Below are the code and all the weights of a small trained network. Each question names an input and a class and asks about switching units off, where a switched-off unit gives its printed mean instead of its output.

import numpy as np


def w(rows, s, z=0):
    codes = np.array(rows[::2]) - 128.0
    scale = np.full(codes.shape[1], s)
    scale[-1] = z or s
    return codes * scale


def f(y):
    return y / 2 * (1 + np.tanh(0.7978845608 * (y + 0.044715 * y**3)))


def log_softmax(a):
    a = a - a.max(-1, keepdims=True)
    return a - np.log(np.exp(a).sum(-1, keepdims=True))


def net(x, mask):
    res = np.array(x, float).reshape(1, 6) / 4 @ E
    y = f(res @ A[0][:, :-1].T + A[0][:, -1])
    res = res + np.where(mask, y, B[0][:, -1]) @ B[0][:, :-1]
    return log_softmax(res[-1] @ U[:, :-1].T + U[:, -1])


A, B = {}, {}
E = w([
[40,26,71,157,150,43],'x0',
[123,154,75,150,240,119],'x1',
[146,100,253,254,167,110],'x2',
[243,172,165,158,182,59],'x3',
[69,114,135,71,229,112],'x4',
[88,203,154,186,123,88],'x5',
],0.0091)
A[0] = w([
[100,158,117,122,104,173,171],'N1',
[159,163,163,125,63,178,78],'N2',
[164,93,108,200,89,122,89],'N3',
[72,133,96,146,69,200,182],'N4',
[78,56,33,63,141,149,110],'N5',
[150,159,182,147,46,204,200],'N6',
[218,154,171,130,173,125,189],'N7',
[131,162,51,130,215,148,120],'N8',
[117,108,176,179,167,135,74],'N9',
[95,99,227,192,205,139,106],'N10',
[121,115,117,148,132,3,251],'N11',
],0.012,0.0026)
B[0] = w([
[110,141,110,45,162,97,172],'N1',
[137,135,156,57,81,65,205],'N2',
[217,99,106,149,84,116,177],'N3',
[84,95,36,118,133,27,209],'N4',
[80,34,49,66,160,221,251],'N5',
[153,132,170,56,54,24,238],'N6',
[219,156,221,124,161,207,225],'N7',
[114,204,81,89,201,195,203],'N8',
[149,105,151,176,172,84,184],'N9',
[154,77,187,205,254,45,238],'N10',
[73,154,82,243,92,184,204],'N11',
],0.0089,0.012)
U = w([
[110,142,121,103,100,62,73],'0',
[188,161,188,96,109,131,22],'1',
[96,45,79,115,164,183,114],'2',
[148,246,117,120,204,187,106],'3',
[69,175,107,202,127,150,160],'4',
[198,113,105,190,69,140,179],'5',
[147,98,174,202,196,106,155],'6',
[107,134,157,88,130,160,254],'7',
],0.013,0.0039)

Each question gives the input, the list of numbers given to net, and the class t.
The units are the neurons (one row each of A and B). Each row of codes is followed by its name. A weight is (code - 128) times the scale printed after its matrix; where a second scale follows, it is the last column's (A, B and U).
mask holds one flag per neuron, in row order. A switched-off neuron (its flag False) gives its mean, the last column of its row in B, instead of its output. The means were averaged over made-up inputs and are rounded, as every weight is.
A unit's drop is (log p(t) with every unit on - log p(t) with that unit switched off) / (log p(t) with every unit on - log p(t) with every unit switched off).
The circuit of an input: a set's keep is (log p(t) with only the set's units on - log p(t) with every unit switched off) / (log p(t) with every unit on - log p(t) with every unit switched off). Starting from all 11 units, units are removed one at a time, each time the one whose removal leaves the highest keep (on an exact tie, the one counted first), for as long as the keep stays at least 0.8.
units of the circuit, in order: the units of the circuit, biggest drop first
k most important neurons: the k neurons with the biggest drops, biggest first
drop of u: that unit's drop, to one decimal
input [-8,0,3,-6,-5,-8], class 0: units of the circuit, in order : N4, N6
input [-1,-4,-8,5,5,2], class 3: 2 most important neurons : N4, N6
input [-5,-8,-6,-8,7,6], class 0: units of the circuit, in order : N4
input [8,-2,-5,8,-5,4], class 4: 3 most important neurons : N11, N6, N7
input [-2,3,7,2,-8,-8], class 1: units of the circuit, in order : N6, N7
input [5,6,-2,1,1,5], class 4: 2 most important neurons : N11, N7
input [1,-5,0,0,-6,-2], class 0: units of the circuit, in order : N7, N6
input [0,-8,2,7,-4,4], class 1: 3 most important neurons : N6, N7, N2
input [2,-8,-7,7,3,-3], class 2: 2 most important neurons : N6, N5
input [-4,-8,4,0,4,8], class 1: 4 most important neurons : N6, N2, N4, N11
input [2,3,-5,7,-6,6], class 3: drop of N6 : 0.2
input [2,-6,8,-5,6,-6], class 6: drop of N10 : 0.1
input [4,-8,4,-1,-8,2], class 0: drop of N4 : 0.4
input [-7,1,6,5,-2,-1], class 1: units of the circuit, in order : N6
input [4,-5,-2,8,7,6], class 4: drop of N11 : 0.9
